What each symbol does to the nodes:
l: q602->q913, q731->q817, q833->q620, q325->q980, q913->q602, q965->q563, q44->q165, q120->q617, q408->q193, q302->q942, q170->q141, q283->q377, q193->q408, q36->q785, q563->q965, q817->q731, q436->q213, q169->q564, q213->q436, q403->q132, q785->q36, q132->q403, q661->q319, q959->q723, q893->q485, q728->q577, q564->q169, q723->q959, q920->q915, q942->q302, q218->q232, q967->q782, q950->q387, q911->q834, q915->q920, q620->q833, q485->q893, q434->q371, q294->q858, q578->q575, q319->q661, q740->q937, q141->q170, q387->q950, q834->q911, q655->q772, q203->q26, q917->q188, q807->q701, q980->q325, q494->q704, q712->q322, q165->q44, q704->q494, q377->q283, q617->q120, q316->q768, q862->q974, q577->q728, q322->q712, q974->q862, q937->q740, q382->q902, q858->q294, q26->q203, q782->q967, q772->q655, q768->q316, q701->q807, q232->q218, q575->q578, q902->q382, q188->q917, q371->q434
m: q602->q920, q731->q408, q478->q620, q913->q915, q44->q744, q120->q700, q408->q731, q364->q785, q170->q655, q193->q817, q563->q822, q107->q564, q817->q193, q436->q322, q381->q434, q213->q712, q468->q974, q403->q937, q887->q377, q785->q364, q132->q740, q661->q382, q207->q316, q709->q387, q893->q17, q728->q592, q461->q942, q564->q107, q723->q560, q920->q602, q942->q461, q218->q776, q967->q917, q592->q728, q560->q723, q915->q913, q620->q478, q434->q381, q578->q494, q822->q563, q319->q902, q740->q132, q141->q772, q387->q709, q435->q858, q834->q739, q655->q170, q203->q847, q700->q120, q529->q980, q917->q967, q17->q893, q807->q183, q980->q529, q744->q44, q494->q578, q712->q213, q704->q575, q847->q203, q377->q887, q316->q207, q322->q436, q974->q468, q776->q218, q739->q834, q937->q403, q382->q661, q858->q435, q782->q188, q772->q141, q575->q704, q902->q319, q183->q807, q188->q782
g: q602->q294, q731->q578, q913->q858, q44->q777, q120->q655, q408->q494, q364->q712, q170->q700, q283->q132, q193->q704, q36->q436, q563->q456, q41->q218, q817->q575, q436->q36, q213->q785, q777->q44, q403->q377, q887->q937, q785->q213, q132->q283, q661->q911, q888->q434, q893->q422, q728->q460, q185->q807, q972->q316, q108->q620, q564->q848, q723->q813, q942->q981, q218->q41, q967->q847, q911->q661, q915->q435, q620->q108, q434->q888, q294->q602, q578->q731, q319->q834, q387->q190, q435->q915, q834->q319, q655->q120, q203->q917, q402->q980, q700->q170, q422->q893, q456->q563, q917->q203, q848->q564, q807->q185, q980->q402, q460->q728, q494->q408, q712->q364, q981->q942, q704->q193, q847->q967, q377->q403, q617->q772, q190->q387, q316->q972, q813->q723, q974->q936, q936->q974, q739->q902, q937->q887, q858->q913, q26->q188, q772->q617, q575->q817, q902->q739, q188->q26
h: q602->q862, q731->q436, q341->q434, q913->q974, q44->q917, q120->q813, q408->q322, q364->q704, q170->q560, q193->q712, q36->q578, q563->q375, q817->q213, q436->q731, q992->q893, q130->q620, q213->q817, q468->q915, q777->q203, q403->q316, q785->q575, q132->q768, q661->q701, q207->q937, q355->q942, q959->q772, q893->q992, q728->q260, q185->q834, q972->q377, q564->q48, q723->q655, q942->q355, q218->q117, q967->q744, q560->q170, q915->q468, q620->q130, q434->q341, q578->q36, q319->q807, q48->q564, q387->q72, q834->q185, q655->q723, q203->q777, q917->q44, q807->q319, q260->q728, q980->q633, q744->q967, q712->q193, q165->q188, q704->q364, q375->q563, q117->q218, q377->q972, q316->q403, q862->q602, q633->q980, q322->q408, q813->q120, q974->q913, q72->q387, q936->q858, q937->q207, q858->q936, q772->q959, q768->q132, q701->q661, q575->q785, q902->q183, q183->q902, q188->q165
z: q602->q965, q731->q188, q833->q132, q478->q937, q913->q563, q965->q602, q44->q213, q120->q981, q408->q782, q302->q772, q170->q461, q193->q967, q563->q913, q107->q902, q817->q917, q436->q165, q130->q316, q169->q661, q213->q44, q777->q785, q403->q620, q785->q777, q132->q833, q661->q169, q74->q218, q355->q723, q893->q513, q728->q683, q461->q170, q108->q377, q683->q728, q564->q319, q513->q893, q723->q355, q942->q655, q218->q74, q967->q193, q915->q822, q620->q403, q434->q22, q578->q26, q822->q915, q319->q564, q48->q807, q387->q603, q834->q848, q655->q942, q203->q575, q456->q858, q917->q817, q22->q434, q848->q834, q807->q48, q980->q802, q744->q712, q712->q744, q981->q120, q165->q436, q704->q847, q847->q704, q375->q974, q377->q108, q316->q130, q974->q375, q603->q387, q937->q478, q858->q456, q26->q578, q782->q408, q772->q302, q802->q980, q575->q203, q902->q107, q188->q731
y: q236->q218, q602->q325, q731->q661, q325->q602, q913->q980, q44->q48, q120->q190, q408->q382, q170->q709, q437->q434, q193->q902, q563->q802, q107->q967, q817->q319, q436->q701, q169->q188, q213->q807, q403->q728, q785->q185, q132->q577, q661->q731, q709->q170, q893->q860, q728->q403, q185->q785, q860->q893, q683->q620, q564->q917, q723->q72, q942->q603, q218->q236, q967->q107, q592->q937, q950->q772, q911->q578, q915->q529, q620->q683, q434->q437, q578->q911, q319->q817, q48->q44, q387->q655, q834->q575, q655->q387, q203->q848, q402->q858, q529->q915, q917->q564, q848->q203, q807->q213, q260->q316, q980->q913, q460->q377, q712->q183, q704->q739, q377->q460, q190->q120, q316->q260, q633->q974, q577->q132, q974->q633, q72->q723, q603->q942, q739->q704, q937->q592, q382->q408, q858->q402, q772->q950, q802->q563, q701->q436, q575->q834, q902->q193, q183->q712, q188->q169
r: q602->q731, q731->q602, q325->q661, q341->q316, q913->q817, q965->q188, q44->q375, q120->q422, q408->q920, q170->q17, q437->q728, q193->q915, q563->q917, q817->q913, q436->q862, q992->q723, q381->q937, q213->q974, q468->q712, q403->q434, q785->q936, q132->q371, q661->q325, q888->q377, q893->q655, q728->q437, q860->q387, q564->q802, q513->q942, q723->q992, q920->q408, q942->q513, q218->q561, q967->q822, q915->q193, q620->q22, q485->q772, q434->q403, q294->q578, q578->q294, q822->q967, q319->q980, q387->q860, q435->q704, q834->q402, q655->q893, q203->q456, q402->q834, q529->q902, q422->q120, q456->q203, q917->q563, q22->q620, q17->q170, q807->q633, q980->q319, q712->q468, q704->q435, q375->q44, q377->q888, q316->q341, q862->q436, q633->q807, q974->q213, q936->q785, q937->q381, q858->q575, q772->q485, q802->q564, q561->q218, q575->q858, q902->q529, q188->q965, q371->q132
c: q236->q387, q602->q371, q731->q132, q833->q188, q478->q967, q341->q974, q913->q434, q44->q130, q120->q41, q408->q740, q170->q776, q437->q980, q283->q578, q193->q937, q563->q22, q41->q120, q817->q403, q436->q768, q130->q44, q381->q915, q213->q316, q403->q817, q887->q704, q785->q972, q132->q731, q661->q577, q207->q712, q74->q942, q888->q858, q893->q561, q728->q319, q972->q785, q108->q203, q683->q564, q564->q683, q723->q117, q942->q74, q218->q655, q967->q478, q592->q902, q915->q381, q620->q917, q434->q913, q578->q283, q319->q728, q740->q408, q387->q236, q834->q460, q655->q218, q203->q108, q917->q620, q22->q563, q807->q260, q260->q807, q980->q437, q460->q834, q712->q207, q704->q887, q117->q723, q377->q575, q316->q213, q577->q661, q974->q341, q776->q170, q937->q193, q858->q888, q772->q232, q768->q436, q561->q893, q232->q772, q575->q377, q902->q592, q188->q833, q371->q602
j: q236->q728, q602->q485, q731->q772, q913->q893, q44->q355, q120->q575, q408->q141, q302->q188, q170->q193, q193->q170, q563->q513, q41->q377, q817->q655, q436->q959, q992->q974, q213->q723, q403->q218, q785->q813, q132->q232, q661->q950, q74->q620, q355->q44, q959->q436, q709->q902, q893->q913, q728->q236, q461->q967, q860->q980, q564->q603, q513->q563, q723->q213, q942->q917, q218->q403, q967->q461, q950->q661, q560->q712, q915->q17, q620->q74, q485->q602, q434->q561, q578->q617, q319->q387, q141->q408, q387->q319, q834->q190, q655->q817, q203->q981, q700->q704, q422->q858, q917->q942, q17->q915, q807->q72, q980->q860, q712->q560, q981->q203, q704->q700, q117->q316, q377->q41, q617->q578, q190->q834, q316->q117, q813->q785, q974->q992, q776->q937, q72->q807, q603->q564, q937->q776, q858->q422, q772->q731, q561->q434, q232->q132, q575->q120, q902->q709, q188->q302

The rows follow the links: the fewer symbols apart two nodes are, the more alike their rows tend to be.

Each row is also shifted at random along 2 hidden directions that mean nothing.

Known rows, each with its node:
-31;11;3;12;-23;2;-11;-3;-1;-6;5;-6;18;-5;11;1;-9;12;-6;2;-9;-1;17;-3;-24;2;-6;2;11;1;14;-23;8;-6;-3;4;-5;-12;9;5;-11;4;9;8: q375
23;-16;-14;21;3;12;14;27;31;-12;-2;9;-17;10;-2;-17;19;2;0;-8;-12;5;-3;-13;19;-23;16;-3;-7;7;5;7;13;2;9;-25;-8;-5;5;-1;17;-12;13;-1: q834
1;-11;-22;18;-8;11;5;14;1;-18;-2;1;-1;17;-17;-23;6;2;-32;15;5;11;4;6;12;-10;2;-13;8;23;-27;-8;8;4;26;-11;-1;0;-26;-11;20;-28;8;10: q169
-14;10;-22;7;7;33;-2;35;20;-14;-7;20;-21;-8;32;-36;20;-8;-25;4;20;-18;17;-10;5;-3;-26;-17;29;0;-6;-4;-6;3;-20;-5;6;-6;-11;-25;23;-3;12;5: q950
-42;26;20;-9;-3;-2;-13;-22;-6;23;23;13;6;-15;12;1;-14;10;12;-8;0;-8;-2;3;-9;23;-9;13;25;-8;4;3;2;11;-17;11;-10;-33;5;16;-8;1;1;15: q130
-19;6;-24;-3;-11;23;-5;-1;3;17;13;17;-12;-9;8;-5;6;-3;14;0;1;-12;-1;0;-4;11;-6;-1;22;-1;-12;2;13;15;4;20;-10;-39;2;3;6;-10;8;11: q620
-4;7;6;15;-12;5;-8;22;27;-13;-3;-5;-6;-3;3;3;7;15;-10;1;-4;10;-4;-13;12;-3;8;-1;16;-3;13;8;-6;15;15;-18;10;-5;6;-4;19;-12;13;11: q807
20;-13;20;-9;2;-31;6;-5;-7;-5;-2;-18;19;9;-8;23;-2;6;-6;-10;-13;11;-13;4;-13;-9;8;10;-17;0;25;-9;-2;-8;9;-16;-2;3;12;9;-3;-4;-14;-17: q936
3;13;27;0;14;-19;-8;-23;-4;9;13;-6;-5;-6;-9;11;-10;5;23;-16;-6;0;-46;18;4;-13;23;15;12;-28;-18;32;-16;11;-15;14;7;-6;-8;0;-1;7;-7;-2: q728
-49;6;-8;-9;-3;10;-2;-12;5;2;1;17;3;-14;6;-11;-9;-15;-14;5;-1;-3;2;3;1;9;2;-2;8;3;-27;-21;3;-8;0;16;-12;-13;2;-3;-9;10;4;15: q782
-15;4;11;0;2;-4;7;9;2;1;-15;8;-14;-25;23;-1;-7;-6;-11;5;9;-22;-2;-4;23;-9;2;-3;16;-26;0;2;0;-14;-29;6;12;21;-12;0;1;21;-7;12: q709
37;-16;-13;2;0;15;2;15;2;-13;-11;-1;10;24;-4;-18;21;2;-10;9;14;14;31;-2;13;10;-25;-21;-12;31;9;-11;-12;11;15;-25;19;20;-24;-10;28;-24;17;3: q959
11;-8;11;-16;-2;-10;5;11;-1;3;-11;4;-2;0;11;8;10;3;-5;-5;0;9;17;-5;7;5;-6;-10;-20;-8;33;3;0;3;-15;-21;-1;0;11;8;5;6;0;8: q813
-20;-5;-40;8;1;18;19;39;31;-12;1;6;-7;14;17;-30;27;-8;-20;6;6;-15;21;-20;-10;-1;-29;-12;-11;9;21;-9;15;-15;10;-8;-31;-22;23;-18;10;-4;15;-18: q294
40;-22;-7;-8;11;-5;18;-6;-1;-23;3;-8;2;27;-25;7;13;-13;-2;-10;2;39;-12;2;4;-6;11;-10;-42;14;-4;0;-4;7;25;-16;-7;5;0;-2;5;3;-1;-9: q578
-18;13;-1;-4;1;9;-9;1;-1;-2;-3;-11;-8;-9;19;16;1;4;8;3;3;-9;8;-13;-21;-6;-9;0;4;-34;14;-5;3;3;-43;16;1;3;10;-3;2;26;5;0: q893
-47;27;4;-8;-6;18;-11;29;16;4;-8;1;1;-14;47;3;2;7;-11;6;11;-27;20;-13;-21;12;-31;-7;14;-30;38;-3;-2;-7;-39;12;1;-12;17;-6;-5;16;20;-5: q992
35;3;24;-7;4;-37;11;-29;-10;-3;0;-13;-11;2;-7;18;-9;-8;10;-14;-16;21;-20;12;9;-2;17;-3;-23;-18;16;-2;4;-11;-12;-4;-17;1;26;20;-17;14;-35;-3: q575
-23;6;-15;19;-15;23;-18;14;16;-13;3;-1;-14;-10;-1;-8;4;5;-13;9;-7;-2;3;-7;10;-11;10;-1;26;-1;-11;-6;12;11;-1;8;1;-7;-3;-4;11;1;-1;21: q564
8;0;32;-6;-11;-24;-10;-8;-6;1;-6;-5;2;-1;11;21;-4;11;-10;1;-2;9;-11;12;18;-1;3;-7;10;-26;3;10;-8;8;-26;-8;23;8;-10;16;10;6;-9;6: q72
-4;15;14;11;-3;-3;-3;11;12;17;8;13;1;2;7;-9;3;17;0;3;2;-16;-6;3;15;8;-5;11;21;14;2;17;-12;10;13;-15;8;-12;-14;-3;8;-19;6;-1: q260
-15;6;-2;12;-2;17;-1;13;27;-15;-7;7;-13;-13;15;1;-10;-1;1;9;-2;-15;-25;-5;19;-8;20;7;17;-9;-8;5;-3;-3;-2;0;11;12;-3;-10;-2;7;9;18: q902
51;-28;4;0;11;-10;24;-8;-9;23;8;6;3;8;-27;-3;3;9;13;-10;-2;0;-9;5;6;3;6;12;-30;31;-6;8;-3;-14;37;-19;-5;5;-3;-1;-5;-18;-4;-8: q887
-9;-8;9;20;-13;-11;1;-11;-10;1;-9;4;-3;-6;-15;-1;-16;6;-12;7;-10;9;-7;9;5;-11;16;14;13;-6;-20;-6;17;-10;0;4;-1;11;-10;3;-3;-6;-18;18: q107
-16;8;2;24;-15;5;-2;32;30;-12;-1;-15;4;0;20;-8;2;9;-22;15;-4;-17;-4;-12;-8;-5;-4;7;18;5;20;-5;-3;-6;-2;-16;4;-4;-3;-7;8;-12;15;-9: q633
28;-4;-7;16;-5;27;-7;5;12;-17;-6;-16;-2;11;-10;5;1;0;15;15;-2;26;-6;-13;1;-6;20;-9;-12;15;-7;-5;2;12;16;9;1;6;6;-3;4;-1;1;-4: q817
24;-3;-3;-4;15;-5;2;-16;-6;-23;0;-35;13;30;-40;15;2;-4;-6;5;8;29;-12;12;-19;-8;14;10;-23;21;-8;-9;-14;10;25;2;14;18;-10;-9;0;1;-5;-30: q602
8;-10;-4;7;12;-12;14;11;17;-20;-3;4;-12;19;-4;-22;15;-18;-24;-2;-4;11;-13;12;17;-6;1;-10;-8;14;-6;4;-2;-1;13;-15;-9;-4;4;-4;8;-16;-9;-5: q911
-21;8;-9;-8;10;1;3;0;10;-11;5;-3;-2;0;-2;-1;-11;-17;-11;1;3;-6;-11;2;-16;1;0;3;-5;-5;-11;-21;-9;-23;-1;14;7;16;0;-15;-15;14;4;-13: q920
-9;20;13;-29;16;-30;9;-31;-11;11;14;7;2;1;0;7;2;-16;8;-27;0;12;-31;10;1;8;5;3;-5;-22;-4;9;-7;-5;-14;6;-14;-16;22;11;-14;12;-21;-9: q283
-29;2;-8;5;-16;5;-6;-11;-9;-3;3;-2;4;-9;1;5;-19;2;-2;-1;-8;-9;5;-6;-28;-4;-1;9;7;-13;-10;-26;17;-19;-2;19;-4;1;-3;-3;-26;8;-2;1: q822
43;-25;-16;3;4;6;14;24;-6;-8;-9;-6;1;13;-1;-7;15;7;-6;10;11;6;30;-9;-3;-18;-9;-1;-30;4;21;-3;18;-4;14;-14;-3;15;-3;-10;8;-4;5;-19: q422
-33;13;-13;22;-24;24;-16;-5;4;2;3;4;-4;-16;11;-4;-7;-4;2;13;-10;-3;19;-4;-1;-2;-1;-1;20;0;-11;-30;19;6;-11;23;-19;-16;10;10;-8;0;-9;16: q917
-25;-13;-7;3;-10;3;6;-16;-11;3;-4;20;-8;-14;7;-4;-14;-6;-2;-13;-12;5;9;-5;-2;5;13;0;-3;-11;0;-16;25;-21;-5;-7;-25;-12;19;14;-14;9;-9;15: q847
26;-11;2;8;-3;-10;16;26;11;-5;-12;13;-12;8;2;-19;9;4;-13;10;9;-2;17;7;17;-10;0;-10;-5;-16;5;8;17;1;-17;-17;2;1;-1;-5;18;-9;-11;4: q190
26;-15;-6;10;14;-14;7;9;8;2;8;-3;0;19;-31;-15;24;-6;-4;9;4;10;-11;12;10;-5;4;8;1;29;-24;15;-17;12;27;-9;6;1;-23;-20;19;-32;1;-14: q577
12;-9;-10;14;-16;35;13;24;13;2;-5;7;-14;-2;13;-10;-3;-15;6;24;2;-7;20;-14;10;7;5;-3;-2;35;-7;-11;-3;-19;27;-4;3;20;-8;-13;-5;1;14;4: q193
-14;0;-20;-5;8;37;-4;8;17;-26;-8;5;-13;3;17;-27;16;-17;-5;-5;19;-6;20;-12;4;4;-26;-24;8;2;-2;-8;-9;8;-21;10;4;1;-3;-13;17;12;17;5: q772
7;6;4;-23;28;-7;-2;-19;-15;6;7;7;-6;-4;-8;-4;6;-14;7;-9;15;-1;6;16;2;10;-15;-9;-4;-1;-16;12;-16;6;-22;15;7;3;-13;-2;-2;5;-3;-8: q232
33;-10;-8;1;20;-22;13;5;-4;14;12;-5;4;9;-25;3;8;8;14;-3;2;-1;-11;11;-19;-7;-4;9;-23;16;14;11;1;-7;20;-13;-6;-4;1;4;-3;-20;0;-26: q888
-3;8;-1;-17;0;7;6;12;5;-2;-1;16;-18;-11;32;7;7;-2;8;-8;-2;0;1;-12;5;3;-4;-11;-8;-39;17;2;12;0;-41;4;-21;-19;27;12;4;24;-4;7: q120

Start here and follow the symbols in turn, left to right. Where do you end up?
Answer with the node's name.
12;6;2;-15;13;9;-4;-13;-16;20;7;4;-16;-11;1;10;1;4;24;-2;7;-8;-2;4;-2;1;3;-5;4;-21;0;20;-14;16;-20;16;17;-8;-6;6;-3;11;5;-2
j l l z -> q620
-34;22;8;-18;17;-10;13;-27;-7;12;11;7;-1;-3;9;3;-13;-15;10;-11;4;-12;-17;9;4;22;1;8;7;-8;-19;11;-11;-4;0;23;3;-2;0;-3;-18;18;-3;-5
c g l m -> q575
-57;18;-30;-7;-2;28;-10;0;20;-5;3;15;-13;-5;14;-13;6;-16;-14;3;1;-1;13;-17;1;9;-9;-4;21;-14;-17;-16;6;18;-21;20;-23;-31;16;-7;5;16;13;13
y y m l -> q967
-35;18;8;-3;4;-19;-4;-1;11;-11;-1;-11;1;-2;1;7;-9;-9;-20;7;2;-14;-22;0;-10;-6;-4;1;17;-18;0;-5;-9;-8;-22;19;-1;-1;7;-6;-5;12;-12;-20
y h r -> q436
-31;25;38;-23;-3;-14;-13;-24;-14;10;-12;2;7;-20;32;29;-27;1;4;-8;-1;-4;-7;-1;-1;21;-3;2;10;-41;9;3;-14;-5;-39;12;18;8;8;20;-17;36;-12;13
h r m m -> q17
-21;13;-14;-7;6;4;-6;-20;-9;14;7;17;3;12;-17;-16;7;-5;0;0;-1;3;3;10;-5;7;-4;0;10;15;-20;1;6;6;11;19;-13;-20;-9;-4;0;-12;0;3
l g c -> q203
13;-20;-29;18;0;17;25;27;18;-12;3;10;1;-2;5;-17;13;0;-5;4;-4;-26;11;-20;-7;-3;-2;-6;-11;13;14;-10;14;-32;21;-15;-9;9;10;-8;-3;-4;14;-8
g g m -> q858
-38;13;18;9;3;-11;0;1;11;-4;-10;-7;-3;-22;13;10;-25;3;-4;0;0;-24;-27;-6;-3;-12;15;20;22;-30;7;-1;1;-25;-16;13;14;8;8;-4;-17;22;-22;-10
m r z y -> q917
36;-3;6;-20;12;-9;11;-7;-17;24;0;15;-6;2;-2;-1;9;-2;15;-9;9;-1;0;13;3;6;-10;-5;-14;-9;12;27;3;2;-14;-4;-9;-12;2;4;5;-2;-7;-14
j h c r -> q936
18;23;4;0;3;7;1;-4;6;27;12;5;-8;-2;10;-11;9;2;28;8;1;-12;-5;4;0;5;-6;4;10;18;-2;11;-4;6;13;16;-13;-10;-7;-5;-2;-19;2;-11
r h c y -> q633
-5;5;-11;4;-3;25;1;18;11;13;9;9;-1;0;17;-3;17;8;13;3;2;-15;9;-17;3;21;-9;1;18;21;12;17;-14;15;27;0;2;-16;9;-12;11;-10;26;5
y y m -> q207
19;-14;9;-17;17;-2;3;-21;-17;-13;-11;-4;1;-3;1;2;-4;-17;-2;-15;10;12;5;5;4;5;0;-13;-14;6;-23;2;-10;-8;-9;5;20;34;-16;-1;-1;16;-8;-1
j z m -> q188
-31;21;7;-2;1;-6;-13;-23;-27;29;17;-6;15;-16;-5;12;-15;10;14;-4;-10;-10;-15;13;-31;-2;-1;19;24;-12;-3;-4;12;1;-21;22;-12;-20;1;4;-21;1;-21;-11
z m m -> q434
-15;3;22;7;-14;-8;-3;7;13;-3;-1;-4;9;-8;15;-1;-21;10;-8;-3;-9;-5;-8;-4;8;-1;4;13;20;-4;4;2;-9;-10;5;-16;20;15;6;8;-3;-1;4;18
h c -> q592
5;-13;-30;11;-7;3;-1;9;-7;-16;0;-3;13;18;-28;-17;8;-4;-19;25;10;12;24;1;-15;-6;-6;-6;-5;36;-11;-22;4;0;30;3;-8;5;-20;-16;9;-21;8;-7
r c c z -> q731
-20;4;-7;0;11;20;7;-7;7;-19;3;3;-6;-2;0;10;-8;-22;3;2;4;11;-15;-9;-1;11;12;-2;-7;3;-19;1;-15;-8;5;9;7;14;10;-7;-4;29;2;1
m h c h -> q132
